Each row has a class, written after it.
[  4  14 -14  -8   3   3   4   9 -21  -4   8  -4 -13  -2 -15   4 -34  11
  -7  -3   4  -7 -16   6   8   5  15   7  -1  -3  -3  -3   7  -2  13   4
 -31   1  -4 -10   5   2 -25  11  14   4  13  -5 -10  -6  10 -16  -1  -4]  vugiv
[  4   6 -10  -7  -4  -3   0   1   9   2  17   0  -1  -2   8   3 -35  15
 -16  -1  -4  -5   8   5  10  -1   0   7  -1  -1   5  -4  -9   1   6  -3
   1   3  -8  -7  -1   5 -11  16 -16  -1  14  -5 -13  -7  -4   3  -3 -12]  ropo
[  1   3  -7   3   3   3   2   2 -23 -11  -7   0  -5   0 -17   6 -13  -7
   4   4   4  -1 -13   1  -8   6   8   0  -2   0  -4  -2  -3  -2   8   3
 -23   1  -1  -8   6  -1 -21  -9  20  14  -2   1   3  -2   5 -14   3   2]  vugiv
[  1   7  -6  -2   3   1   0   3 -12  -3   6   4  -8   1  -7   4 -21   8
  -6   2   0  -3  -7   2   2   3   8   2   1   1  -1  -1   4  -2   9   1
 -11  -3  -1  -3   8   2 -18  -1   9   6   4  -2 -12  -5   3  -8   3  -1]  vugiv
[  7   6  -9  -6  -1   9   3  -5  -8  -9   0   5  -2  11 -13   8 -31   3
  -1   3   0   1   1   6   6   4  -3   5   2  -1  -4   2   7   0   1   1
  -8   2 -10 -10 -11   0 -37  10 -16  -1  21   0 -18  -3  -1 -18   2  -8]  ropo
[  3   0  -2  -9   7   5  -2  -5 -18  -3   5   1  -9  13 -15  -1 -16   2
  -5   5   0   2  -5   9 -10   6   3   3  -1   1  -2  -4  -2   0   8   5
  10   0  -6  -5  10   2 -18   4  -6   0   0  -1 -18  -3  11 -14   0   0]  ropo
[  6   9 -10 -10   5   0   1   8 -13   2  19  -6 -15   4  -9   0 -27  16
 -12   1   4  -7 -10   5   8  -3  10   8  -1   4  -1  -3   7   1  20   4
  -1   0  -4  -2  11   1  -7  15  -4  -2  10  -9 -28  -9  11 -12   1  -4]  vugiv
[  1  -1  -3   1   0  -4  -2  -1   5  -3  -9   2   4   1   5   2 -17   1
  -3   2  -3   1   5   2   1   1   0   0   1  -1  -1  -2   3   2  -5   0
  -1   8   0  -2   1   0 -14  -2  -3   4   4   1   8  -2  -4   2   4  -6]  ropo
[  6   0  -9  -7  -1   4  -2   0  -5   2   4   1  -5   9  -9   2 -34  11
 -13   3  -1  -6   3   7   5   4   0   7   0  -3  -1  -4   6   1   9   2
   3  -2  -8 -10   1   2 -19  12 -18  -2  12  -5 -22  -4   2 -11   3 -12]  ropo
[ 10   6 -10  -6   3   3   2  -7 -13  -2   7   0  -8   7  -8   4 -30  10
  -4   2  -2  -4  -6   7   1   3   7   9   0   0  -1  -2   1  -1   7   4
  -4   1  -8 -10   1  -2 -20  10 -11  -7   9  -4 -18  -8   4 -12  -1  -4]  ropo
[  2   9  -8  -5  -1   2   1   7  -9   1   8  -2 -11   1  -6   6 -22   8
  -5   2  -4  -4  -3   2   3   2   3   4   0   1  -1  -1   3   2   7   4
 -13   1  -5  -9   2   3 -16  11   5  24   7   0  -6  -8   4  -9   0  -2]  vugiv
[  8  16  -2 -10   0   5   0   7  -8   7  25 -10 -13   9   1  -3 -11  14
 -11  -4   2  -5  -8   0  12   2  11   4  -5   0  -1  -1  -1  -1  12   4
  -7  -1  -6  -3   9   4   9  20   1  -2   6  -8 -19  -9   9   2  -1  -7]  vugiv
[  3  12 -11   0  -4   2   2  15 -11  -4  -9  -2  -3  -9  -4  12 -21   1
   2  -7   2   0  -9   1  12   3   5   0   2  -3  -5   1   5  -2  -2   0
 -30   4  -4  -7  -7   1 -23   4   9  10  19   3  13  -4  -3 -18   1  -3]  vugiv
[  4  10  -7  -2   0   8   4   6 -15   5  11  -6  -6   2  -9   3 -11   5
  -2  -2   2  -4  -5   1  11   0   7  -1  -1   3  -3  -1   5   9   6   2
 -12   0  -3  -5  -3  -4  -9   9  -4  -7  13  -1  -9  -3   5  -8   2  -8]  vugiv
[  6  11  -8  -6  -2   1   0   3  -3   5  10   0  -5   1   0   5 -25  10
  -9   1   2  -4 -22  -3  12   0   6   5   0   1   5  -1   5   2   6  -1
 -14   2  -4  -6  -2   5  -9  16  -8   0  13  -4 -15  -5  -1  -4   0  -5]  vugiv
